Here is a tiny trained network, its code and every weight. The questions are about switching its units off for an input and a class, where a switched-off unit gives its printed mean instead of its output.

import numpy as np


def w(rows, s, z=0):
    codes = np.array(rows[::2]) - 128.0
    scale = np.full(codes.shape[1], s)
    scale[-1] = z or s
    return codes * scale


def norm(h):
    return h / np.sqrt((h * h).mean(-1, keepdims=True) + 1e-5)


def f(y):
    return y / 2 * (1 + np.tanh(0.7978845608 * (y + 0.044715 * y**3)))


def log_softmax(a):
    a = a - a.max(-1, keepdims=True)
    return a - np.log(np.exp(a).sum(-1, keepdims=True))


def net(x, mask):
    res = np.array(x, float).reshape(1, 3) / 4 @ E
    u = 0
    for l in range(2):
        y = f(norm(res) @ A[l][:, :-1].T + A[l][:, -1])
        res = res + np.where(mask[u : u + 8], y, B[l][:, -1]) @ B[l][:, :-1]
        u += 8
    return log_softmax(norm(res)[-1] @ U[:, :-1].T + U[:, -1])


A, B = {}, {}
E = w([
[27,143,163,166],'x0',
[129,49,98,252],'x1',
[253,81,212,128],'x2',
],0.0044)
A[0] = w([
[172,171,251,39,100],'0.n0',
[3,242,129,93,63],'0.n1',
[191,83,242,187,1],'0.n2',
[90,127,97,214,122],'0.n3',
[93,93,80,202,17],'0.n4',
[114,57,244,151,85],'0.n5',
[176,87,40,138,11],'0.n6',
[215,125,121,51,88],'0.n7',
],0.0061,0.0019)
B[0] = w([
[155,42,75,146,227],'0.n0',
[101,235,162,210,254],'0.n1',
[178,224,152,253,199],'0.n2',
[222,106,83,41,172],'0.n3',
[128,44,45,74,152],'0.n4',
[194,107,128,215,173],'0.n5',
[99,114,186,210,141],'0.n6',
[152,109,189,20,187],'0.n7',
],0.0048,0.0035)
A[1] = w([
[100,228,208,156,143],'1.n0',
[116,123,85,185,228],'1.n1',
[79,232,111,120,87],'1.n2',
[21,218,89,96,68],'1.n3',
[16,230,83,101,4],'1.n4',
[103,2,85,132,100],'1.n5',
[185,140,165,33,73],'1.n6',
[172,93,168,18,2],'1.n7',
],0.0081,0.0028)
B[1] = w([
[28,71,147,139,214],'1.n0',
[53,165,124,56,206],'1.n1',
[115,234,122,112,211],'1.n2',
[236,213,194,78,253],'1.n3',
[205,176,135,112,253],'1.n4',
[50,132,21,118,170],'1.n5',
[88,39,124,60,181],'1.n6',
[175,32,134,3,171],'1.n7',
],0.0062,0.0044)
U = w([
[182,53,146,59,193],'0',
[132,252,154,89,153],'1',
[198,103,164,217,174],'2',
[59,134,171,151,3],'3',
[72,98,22,135,164],'4',
],0.019,0.0036)

Each question gives the input, the list of numbers given to net, and the class t.
The units are the neurons (one row each of A and B). Each row of codes is followed by its name. A weight is (code - 128) times the scale printed after its matrix; where a second scale follows, it is the last column's (A, B and U).
mask holds one flag per neuron, layer by layer. A switched-off neuron (its flag False) gives its mean, the last column of its row in B, instead of its output. The means were averaged over made-up inputs and are rounded, as every weight is.
A unit's drop is (log p(t) with every unit on - log p(t) with that unit switched off) / (log p(t) with every unit on - log p(t) with every unit switched off).
most important unit: the unit with the biggest drop
top k neurons: the k neurons with the biggest drops, biggest first
k most important neurons of layer l: the k neurons of layer l with the biggest drops, biggest first
drop when u is switched off: that unit's drop, to one decimal
input [4,-2,1], class 3: most important unit => 1.n0
input [8,-7,4], class 3: top 2 neurons => 1.n0, 0.n0
input [1,1,-1], class 4: 3 most important neurons of layer 0 => 0.n4, 0.n3, 0.n2
input [4,-6,3], class 0: 2 most important neurons of layer 0 => 0.n0, 0.n2
input [1,7,2], class 4: 2 most important neurons of layer 0 => 0.n4, 0.n1
input [8,8,4], class 4: 2 most important neurons of layer 0 => 0.n4, 0.n1
input [-2,-6,-1], class 0: drop when 0.n0 is switched off => 0.2
input [2,-1,8], class 2: drop when 0.n2 is switched off => 0.8
input [5,-4,5], class 2: drop when 0.n2 is switched off => 0.3
input [3,1,3], class 2: drop when 0.n5 is switched off => 0.1
